[[250, -602, 64, 274],
[176, -710, 55, 305],
[-152, 77, -164, 93]]
->
[[176, -710, 55],
[-152, 77, -164]]

[[-73, 124, 128, 1],
[69, 138, 716, 463],
[-77, 343, 55, 52],
[-150, -273, -792, -663]]
->
[[69, 138, 716],
[-77, 343, 55]]

[[-713, 118, 200, 807, 731],
[232, 184, 187, -173, -109],
[-606, 105, 146, 674, 632]]
->
[[232, 184, 187],
[-606, 105, 146]]

[[-579, 21, 172, -308],
[-113, 55, 2, -34],
[-720, -540, 562, -673],
[-644, -441, 476, -580]]
->
[[-113, 55, 2],
[-720, -540, 562]]

[[456, -582, 194],
[-51, -397, 630],
[-79, -147, 398],
[7, 397, -753],
[-272, 40, 305]]
->
[[-51, -397, 630],
[-79, -147, 398]]

[[272, -11, -574, 339],
[75, 347, -593, -560],
[-186, 5, -200, 553],
[-608, -204, -654, 290],
[-588, 199, -615, -249]]
->
[[75, 347, -593],
[-186, 5, -200]]

[[140, 245, -322, -76],
[-212, -334, 455, 117],
[134, 233, -313, -55],
[-125, -268, 355, -7],
[-259, -569, 720, 63]]
->
[[-212, -334, 455],
[134, 233, -313]]

[[577, 50, -145, 56, -434],
[20, -202, -867, -700, -177],
[211, -5, -109, 55, -278]]
->
[[20, -202, -867],
[211, -5, -109]]

[[-509, 243, -3, -93, -108],
[-109, 8, -17, -14, -34],
[-471, 513, -140, -77, -313],
[165, -77, 87, 13, 142],
[-854, 912, -323, -267, -554]]
->
[[-109, 8, -17],
[-471, 513, -140]]
---
[[535, 157, -622, 465, -557, 262, 170, 503, 171],
[-56, 12, -92, 165, 14, -86, -57, 51, 95],
[321, 60, -710, 399, -697, -145, -345, 527, 333]]
->
[[535, -622, -557, 170, 171],
[-56, -92, 14, -57, 95],
[321, -710, -697, -345, 333]]

[[-169, 523, 74, 34, 250, -396],
[-499, 78, -32, -441, -110, 256],
[-76, 165, 82, 699, 52, -6],
[-446, 259, 369, 144, 40, -327],
[431, 181, 6, -5, 251, -498],
[-316, -415, 232, 99, -315, 308],
[361, -35, 213, -99, 133, -573]]
->
[[-169, 74, 250],
[-499, -32, -110],
[-76, 82, 52],
[-446, 369, 40],
[431, 6, 251],
[-316, 232, -315],
[361, 213, 133]]

[[-558, 297, 254, 225, -672, 56, 220, 371, -383],
[-486, 287, 324, -263, -362, 131, 545, -457, -331],
[-472, 239, 436, -647, 65, 411, -235, -305, 322],
[-540, 158, 227, 440, 69, -639, -68, 145, 510],
[-497, -80, 259, 254, 213, 452, 175, -379, -639],
[-557, 203, -633, 101, -257, -199, -19, -467, 186],
[-530, 292, 404, -517, -54, 269, 124, -412, -164],
[-521, 192, 252, 437, -124, -660, 29, 205, 621]]
->
[[-558, 254, -672, 220, -383],
[-486, 324, -362, 545, -331],
[-472, 436, 65, -235, 322],
[-540, 227, 69, -68, 510],
[-497, 259, 213, 175, -639],
[-557, -633, -257, -19, 186],
[-530, 404, -54, 124, -164],
[-521, 252, -124, 29, 621]]

[[-198, 685, -613, -355, -469, -296, -713, 714],
[-49, 76, -56, -33, -101, -60, -47, 53],
[-229, 275, -182, -196, -250, -81, -265, 159],
[331, -721, 592, 396, 592, 324, 697, -642]]
->
[[-198, -613, -469, -713],
[-49, -56, -101, -47],
[-229, -182, -250, -265],
[331, 592, 592, 697]]

[[57, -137, -18, 247, -202, 61, -103, -276, -591, 188, -212, -70, -20, 9, -40],
[-79, 284, 776, 351, -261, -546, -215, 397, -100, 130, 0, 146, 68, 29, 290],
[295, 189, 92, -27, 130, -83, -58, -399, 169, 29, -303, 382, 4, 384, -85],
[507, 670, 346, -184, -495, -215, -202, 16, -42, -69, -331, 269, -121, 333, -56],
[196, 226, -533, 19, 137, -100, 38, 26, -423, -37, -11, -275, -419, -101, 312]]
->
[[57, -18, -202, -103, -591, -212, -20, -40],
[-79, 776, -261, -215, -100, 0, 68, 290],
[295, 92, 130, -58, 169, -303, 4, -85],
[507, 346, -495, -202, -42, -331, -121, -56],
[196, -533, 137, 38, -423, -11, -419, 312]]

[[-53, 341, -458, 414, -572],
[-66, 343, -444, 399, -579],
[463, 282, -497, 493, 357],
[-303, 317, -293, 248, -735],
[-214, 341, -349, 300, -689],
[-466, -601, 483, -427, -288],
[-164, 350, -384, 335, -661],
[-462, -597, 488, -434, -283],
[-477, -555, 502, -460, -307],
[148, 385, -660, 640, -407]]
->
[[-53, -458, -572],
[-66, -444, -579],
[463, -497, 357],
[-303, -293, -735],
[-214, -349, -689],
[-466, 483, -288],
[-164, -384, -661],
[-462, 488, -283],
[-477, 502, -307],
[148, -660, -407]]
